Below is a small trained network, with its code and all its weights. Each question gives an input and a target symbol and asks what happens when units are switched off, that is, made to give their printed mean instead of their output.

import numpy as np


def w(rows, s, z=0):
    codes = np.array(rows[::2]) - 128.0
    scale = np.full(codes.shape[1], s)
    scale[-1] = z or s
    return codes * scale


def norm(h):
    return h / np.sqrt((h * h).mean(-1, keepdims=True) + 1e-5)


def f(y):
    return np.maximum(y, 0)


def softmax(a):
    e = np.exp(a - a.max(-1, keepdims=True))
    return e / e.sum(-1, keepdims=True)


def log_softmax(a):
    a = a - a.max(-1, keepdims=True)
    return a - np.log(np.exp(a).sum(-1, keepdims=True))


def net(x, mask):
    ids = ['βγδεζθλμξστφψω'.index(c) for c in x.split()]
    T = len(ids)
    res = E[ids] + P[:T]
    u = 0
    for l in range(2):
        r = norm(res)
        for j in range(2):
            rows = slice(2 * j, 2 * j + 2)
            q, k, v = (r @ M[l][rows].T for M in (Q, K, V))
            z = softmax(np.where(np.tri(T) > 0, q @ k.T / 2**0.5, -1e9)) @ v
            o = O[l][rows]
            res = res + np.where(mask[u + j], z, o[:, -1]) @ o[:, :-1]
        u += 2
        y = f(norm(res) @ A[l][:, :-1].T + A[l][:, -1])
        res = res + np.where(mask[u : u + 8], y, B[l][:, -1]) @ B[l][:, :-1]
        u += 8
    return log_softmax(norm(res)[-1] @ U[:, :-1].T + U[:, -1])


Q, K, V, O, A, B = {}, {}, {}, {}, {}, {}
E = w([
[124,78,112,126,110,211,107,173,87],'β',
[169,121,158,176,136,128,181,93,81],'γ',
[174,144,206,72,130,76,139,77,160],'δ',
[120,132,135,201,151,67,106,87,88],'ε',
[185,136,119,119,125,41,142,90,150],'ζ',
[114,90,182,59,85,222,126,101,104],'θ',
[235,133,144,142,109,166,153,189,139],'λ',
[57,106,134,123,92,141,51,187,125],'μ',
[67,254,31,117,189,146,189,121,168],'ξ',
[187,101,102,132,115,75,128,197,160],'σ',
[77,106,173,55,109,109,60,84,123],'τ',
[163,132,85,221,111,139,121,154,63],'φ',
[63,116,188,120,132,74,88,161,170],'ψ',
[168,160,185,81,111,129,71,154,179],'ω',
],0.007)
P = w([
[170,152,185,203,119,145,115,138,134],'0',
[151,128,189,153,125,116,123,186,98],'1',
[153,93,140,183,52,141,160,91,167],'2',
[163,105,153,131,224,143,76,156,103],'3',
[120,129,125,127,2,96,191,98,109],'4',
[152,71,127,144,229,166,78,103,172],'5',
[103,137,135,82,55,74,185,153,44],'6',
[126,53,97,157,137,170,118,42,220],'7',
[110,127,144,61,183,83,139,177,20],'8',
[87,74,96,144,25,135,194,22,177],'9',
],0.0055)
Q[0] = w([
[113,89,87,170,59,153,157,34,228],'L0H0',
[147,99,113,159,195,173,62,105,190],'L0H0',
[159,80,118,152,228,169,74,115,177],'L0H1',
[123,88,79,187,67,171,146,33,244],'L0H1',
],0.011)
K[0] = w([
[131,160,145,64,182,76,135,212,2],'L0H0',
[109,158,141,95,16,77,189,147,56],'L0H0',
[116,150,128,118,13,93,185,123,94],'L0H1',
[126,172,156,54,163,75,145,209,6],'L0H1',
],0.0098)
V[0] = w([
[170,152,219,56,148,178,150,71,218],'L0H0',
[32,156,178,165,166,64,102,62,164],'L0H0',
[162,167,84,147,110,34,235,183,187],'L0H1',
[193,129,119,193,88,171,212,3,91],'L0H1',
],0.0045)
O[0] = w([
[94,116,146,141,149,184,158,55,220,6],'L0H0',
[159,166,92,155,112,164,50,54,142,25],'L0H0',
[94,203,161,75,100,118,163,122,64,249],'L0H1',
[126,107,100,158,3,105,176,106,154,59],'L0H1',
],0.0062,0.0015)
A[0] = w([
[179,135,209,105,152,114,97,113,211,234],'L0N0',
[182,97,208,243,153,114,144,82,102,112],'L0N1',
[53,61,100,84,165,140,152,12,57,233],'L0N2',
[201,211,37,184,120,153,176,186,165,18],'L0N3',
[55,102,229,185,114,126,44,243,218,252],'L0N4',
[94,253,120,114,212,188,83,132,66,184],'L0N5',
[187,124,67,131,47,99,77,164,140,170],'L0N6',
[147,104,171,180,153,207,86,118,160,142],'L0N7',
],0.0039,0.0024)
B[0] = w([
[136,126,97,82,124,80,163,122,74,207],'L0N0',
[173,98,124,123,91,63,178,81,110,190],'L0N1',
[189,118,96,80,113,56,152,189,203,214],'L0N2',
[79,171,129,222,163,92,76,146,163,154],'L0N3',
[168,80,133,106,109,179,187,4,92,255],'L0N4',
[132,106,78,118,88,142,136,42,122,208],'L0N5',
[100,70,97,126,155,181,135,74,74,224],'L0N6',
[189,89,106,105,152,106,166,157,74,178],'L0N7',
],0.0047,0.0036)
Q[1] = w([
[114,58,183,183,118,115,38,129,162],'L1H0',
[173,74,2,59,93,161,208,187,53],'L1H0',
[79,141,91,93,162,123,131,102,129],'L1H1',
[121,43,22,49,121,58,129,65,111],'L1H1',
],0.0065)
K[1] = w([
[117,11,115,80,66,148,100,120,37],'L1H0',
[54,172,1,138,187,131,143,179,168],'L1H0',
[117,167,185,121,125,128,85,134,186],'L1H1',
[46,169,22,122,171,103,157,150,172],'L1H1',
],0.0065)
V[1] = w([
[176,44,191,123,84,146,84,146,113],'L1H0',
[4,131,116,141,121,237,91,165,129],'L1H0',
[125,2,177,62,92,7,75,114,116],'L1H1',
[108,134,102,153,173,174,187,103,73],'L1H1',
],0.0045)
O[1] = w([
[49,139,190,34,141,60,147,137,40,128],'L1H0',
[249,86,237,100,69,122,155,84,174,1],'L1H0',
[218,191,243,255,72,251,105,14,85,186],'L1H1',
[71,145,47,119,167,44,62,124,213,172],'L1H1',
],0.0043,0.005)
A[1] = w([
[74,194,168,140,224,153,86,150,36,17],'L1N0',
[63,144,156,126,174,89,156,69,85,204],'L1N1',
[93,137,136,225,118,153,169,79,105,111],'L1N2',
[68,132,142,155,28,101,177,154,141,93],'L1N3',
[201,94,194,200,135,157,77,107,186,26],'L1N4',
[196,75,198,145,182,117,78,151,86,3],'L1N5',
[66,254,137,156,117,179,131,131,104,19],'L1N6',
[120,68,187,125,114,155,106,96,78,75],'L1N7',
],0.0083,0.0039)
B[1] = w([
[131,178,173,2,97,93,203,77,89,209],'L1N0',
[152,84,107,144,145,194,122,207,120,253],'L1N1',
[117,163,163,53,67,129,109,140,165,202],'L1N2',
[77,104,113,143,244,126,84,73,134,166],'L1N3',
[123,201,226,172,238,84,173,78,72,140],'L1N4',
[70,92,172,122,87,113,37,168,232,155],'L1N5',
[126,224,121,228,167,137,150,165,218,169],'L1N6',
[151,178,91,171,117,56,149,159,151,187],'L1N7',
],0.0079,0.0072)
U = w([
[176,69,112,149,139,254,145,153,115,163],'β',
[170,97,139,174,98,96,232,54,127,65],'γ',
[116,184,143,65,130,81,206,177,104,138],'δ',
[101,109,88,190,168,62,128,140,19,39],'ε',
[140,163,100,95,115,61,133,99,172,4],'ζ',
[141,110,163,75,70,209,140,95,204,113],'θ',
[175,137,179,185,195,131,88,91,132,244],'λ',
[27,96,152,107,103,137,106,54,125,197],'μ',
[113,189,92,185,167,163,102,164,196,211],'ξ',
[156,98,153,166,99,93,128,233,178,151],'σ',
[102,136,176,38,141,80,24,148,154,100],'τ',
[176,167,84,182,49,125,92,112,86,140],'φ',
[48,75,165,131,195,182,119,151,99,156],'ψ',
[202,145,106,49,159,156,83,46,102,57],'ω',
],0.0099,0.0037)

Each question gives the input, a string of symbols that net reads in full, and the target symbol t.
The units are the heads (2 rows each of Q, K, V and O) and the neurons (one row each of A and B). Each row of codes is followed by its name. A weight is (code - 128) times the scale printed after its matrix; where a second scale follows, it is the last column's (O, A, B and U).
mask holds one flag per unit, layer by layer, with each layer's heads first. A switched-off unit (its flag False) gives its mean, the last column of its rows in O or B, instead of its output. The means were averaged over made-up inputs and are rounded, as every weight is.
A unit's drop is (log p(t) with every unit on - log p(t) with that unit switched off) / (log p(t) with every unit on - log p(t) with every unit switched off).
The circuit of an input: a set's keep is (log p(t) with only the set's units on - log p(t) with every unit switched off) / (log p(t) with every unit on - log p(t) with every unit switched off). Starting from the 12 units with the biggest drops (on a tie, the unit counted first), units are removed one at a time, each time the one whose removal leaves the highest keep (on an exact tie, the one counted first), for as long as the keep stays at least 0.8.
circuit, biggest first: the units of the circuit, biggest drop first
unit that matters most: the unit with the biggest drop
k most important neurons: the k neurons with the biggest drops, biggest first
k most important neurons of layer l: the k neurons of layer l with the biggest drops, biggest first
which heads matter: for each layer, one digit per head in row order, 1 if its drop is at least 0.15 and else 0, layers parted by /
input γ φ σ, target ε: unit that matters most : L0H0
input σ μ ε σ ω ε β β, target σ: circuit, biggest first : (L0H0; L1N7; L1N5; L1H1)
input β δ ω ψ γ ε ε θ σ, target γ: 2 most important neurons of layer 1 : (L1N4; L1N1)
input γ σ σ λ τ, target ψ: circuit, biggest first : (L0H0; L1N3; L1N1)
input σ σ σ γ, target δ: which heads matter : 00 / 00
input β β δ σ σ σ σ ε ε δ, target φ: which heads matter : 10 / 01
input ε σ σ ε μ θ σ ω, target δ: which heads matter : 11 / 00
input σ β σ ε ω μ ω, target τ: 2 most important neurons : (L1N5; L1N7)
input τ β σ τ ε β σ δ ε, target θ: which heads matter : 11 / 11
input ω ε τ τ ω, target λ: circuit, biggest first : (L0H1; L1N4)
input ε σ σ σ ε ε β τ β, target λ: which heads matter : 11 / 01
input σ ε ε σ σ β γ, target σ: which heads matter : 01 / 00
input σ σ ω μ ε σ, target φ: which heads matter : 11 / 00
input ε γ μ, target μ: unit that matters most : L0H1
input σ ε σ σ τ β θ ζ τ, target ξ: which heads matter : 11 / 01
input σ ε μ σ τ β ε γ σ, target μ: which heads matter : 01 / 00
input μ β θ σ ω ξ σ σ σ σ, target σ: circuit, biggest first : (L1N0; L0H0)
input σ ω ε β σ τ σ, target λ: circuit, biggest first : (L0H1; L0H0; L1N4)
input ω σ β σ σ ε β τ ξ, target ξ: which heads matter : 00 / 00
input σ ε σ μ φ τ σ μ μ, target τ: unit that matters most : L0H1
input τ σ ε ζ, target φ: which heads matter : 01 / 00
input σ τ σ, target λ: circuit, biggest first : (L0H1; L1N4)
input β β δ σ σ τ β μ, target σ: 2 most important neurons : (L1N7; L1N0)
input σ β σ σ γ β γ ε φ, target φ: which heads matter : 11 / 00
input σ σ ζ σ ψ β σ σ σ ε, target δ: which heads matter : 11 / 00
